Each row has two labels, one from each of two sets.
[ -5  -2   1   4   0  -4  -5   7   1   0  -1   7   5   4 -15  -5   5  -5
 -10   1  -1  -1   2  -8  -1   8  -4  -4  -1  -4   0  -6   4   1   8  -1
   3   1   8   5  -6   3  -2  -7  -1  -2  -1   3  -1  -4] => Qb/(42)
[ -1   0   0   2   0  -2  -3   4  -1  -9  -2   2  -2   6 -22  -8   4  -3
   5  -2  -7   7   4   2  -3   0  -2  -1   0  -4  -1   0   1  -5  -3   4
   5   2  -2  -1   6  -1  -3  -1   0   3  -1  -2   3 -11] => FH/(42)
[ -7  -2   4   3   0  -3  -1   3   3 -10  -5  14   3   1 -21  -9   5   5
   3  -4   0   7   3   0   0   3  -1  -3  -2  -2   0   3  -3  -4  -7   1
   0   0  -4   2   8  -4  -4   0   6 -11   4  -1   3 -10] => FH/(29)
[ 11  -3  -1   1   6  10  -3   8   5 -13  -6  14   5 -12 -23   4  -5   0
   3  -6   7   1   0  -1  12   2  -3   7 -12   5  -9   9  -7  13  -3  -5
  -4   3   1   3   2   6   4  -4   8   6   8   4   1   1] => Dd/(30)
[ -3  -2   3   1   1  -6   0   2   8 -12   0   8  -3  -2 -18  -4   3   3
   8   3  -2   9   3  -4   1  -1  -2  -5  -4  -3  -1   1  -7  -4 -12   9
   2  -1  -3   0   1   1  -3  -2   3  -8   4   0   1  -5] => FH/(29)
[  2  -1   0   3   3   2   1   4  -6  -3  -4   6   4  -3  -7  -5   3  -6
   3  -5   3  -3  -2   1   1   1   0   7   2   3  -4   1   0   5  -2  -7
  -1   1  -1  -3  -2   2   3   0   4   7   4   1  -1 -11] => Dd/(42)
[  5  -3  -2   8   6   5  -8   5  -1  -8  -2  11  10 -11 -33  -4   0 -11
   5  -6   4   3  -2  -7   6   2  -3  15  -8   5  -9   2  -5  10  -6  -1
   1  13   2  -2  -5   4   3  -5   7   5   6   3   0 -13] => Dd/(42)
[ -9  -4   2   1   1 -10  -4   2  14  -2   1  12   3   1 -14  -5   9  -5
  -7   6   0   3   0 -14  -2   8  -4 -11  -3  -6   1  -4  -2   3   4  15
   4   8   4   6 -10   5  -6 -10  -3 -13  -2   0   1   5] => Qb/(29)
[  5  -7   1   6   2   1 -15   7   3 -10   1   4  12  -3 -41  -1   6  -8
   8  -3  -4   2   2  -6   2   1  -4   6  -9  -1  -6  -6  -4   2  -5  14
  10   8   5   1  -8   4  -1  -9   2   6  -2   5  -3   2] => FH/(29)
[ -3  -4   2   6   3  -1  -7   5   2 -10  -4  15   8  -1 -34  -8   6   0
   1  -4   0   6   1  -5   1   4  -3   4  -6  -3  -6  -1  -5   0  -9   3
   4   4  -1   1  -1  -1  -3  -5   4  -7   6   2   0 -13] => FH/(29)
[ -5  -4  -2   8   5  -4  -7   9  -5  -2  -2   1  14   0 -28  -7   2 -13
  -6  -3  -1  -2   4 -10  -1  13  -3   0   0   1  -5  -8   8   4  11 -11
   2   9  10   0 -13   6  -1  -7  -3   6  -2   7  -4 -16] => Qb/(42)
[ -5  -2   1  -1   1  -5   1   1   5  -8  -6   6   4   1 -16 -12   9   4
   8  -2   0   4   1   3  -2   0  -1  -9   1  -3   1   1  -3  -2  -6   8
   1  -3  -8   0   3   1  -4   1   4  -6   0  -3   1  -6] => FH/(29)
[  7  -3   1  -2   3   4  -3   3   0  -7  -6  13   7  -9 -11  -1  10  -6
   7  -9   6  -4  -8   2   3  -3  -2   6  -4   3  -3   0  -7  10  -7   6
   0  -2  -6   0  -1   2   1  -2   9   4   3  -1   1  -1] => Dd/(29)
[  1  -6   2   1   2  -4  -7   5   6 -11  -1   3   5   2 -27  -7  13   1
  13  -3  -6   5   1   4  -2  -1  -2  -3  -2  -4   0  -3  -3  -6 -11  16
   6  -3  -3   0  -3   1  -2  -4   2   2  -3   1  -1   3] => FH/(29)
[ -4  -2   3  -3  -2  -6  -4   5   6   0   1   4   2   4  -4  -4  12  -1
  -1  -1  -3  -2   0   0  -4   3  -2 -11  -1  -5   4  -6   3  -3   1  10
   2  -6   4   4  -8   0  -4  -5  -4   8  -4   2  -1   8] => Qb/(29)
[ -1  -7   0  11   3   3 -16  11  -1 -13   2   6  18   0 -43  -6   2  -8
   1  -8  -4   5  10  -5   4   7  -2   9  -6   0 -12  -3   3  -1   0  -5
   4  14  12  -1  -4   2   3  -5   4   5  -2   9  -3 -11] => FH/(42)
[  0  -2   1   3   2   7  -4   1  -8   1  -5  13  10  -4 -12  -5   2  -2
  -6  -6   6   0  -4   1   2   1   0  11  -5   4  -5   1  -4   5  -3  -8
  -2   4  -3  -2   5  -4   0  -2  10  -1   9   2   0 -10] => Dd/(42)
[ -6  -1   0   7   2  -2   0  10   6  -2   0  13   2   0 -18  -6  -2  -9
 -14  -2   2   1   4 -11   3  12  -4  -3   0  -2  -6   2   7   7  12  -5
  -1   5  13   7  -7   7   1  -5  -3   0   3   2   2  -6] => Qb/(42)
[ -2   1   4  -1  -2  -7   1   4   9  -6  -2  11  -8  -2   3   3   8   1
  -6   5  -3   1   1  -6  -3   3  -4 -12   3  -7   3  -3  -4   3   3  12
   4  -5   3   8   2   1  -8  -6  -1  -7   0  -2   5   6] => Qb/(29)
[  5  -4   2   2   3   1  -5   8   0 -11  -6   0   4   2 -30  -7   7  -1
   7  -4  -4   2   4   4   0   1  -4  -2  -1  -6  -3  -1   0   1  -2   6
   5  -2  -2   1   1   2   0  -3   2  10  -1   0   1  -2] => FH/(35)
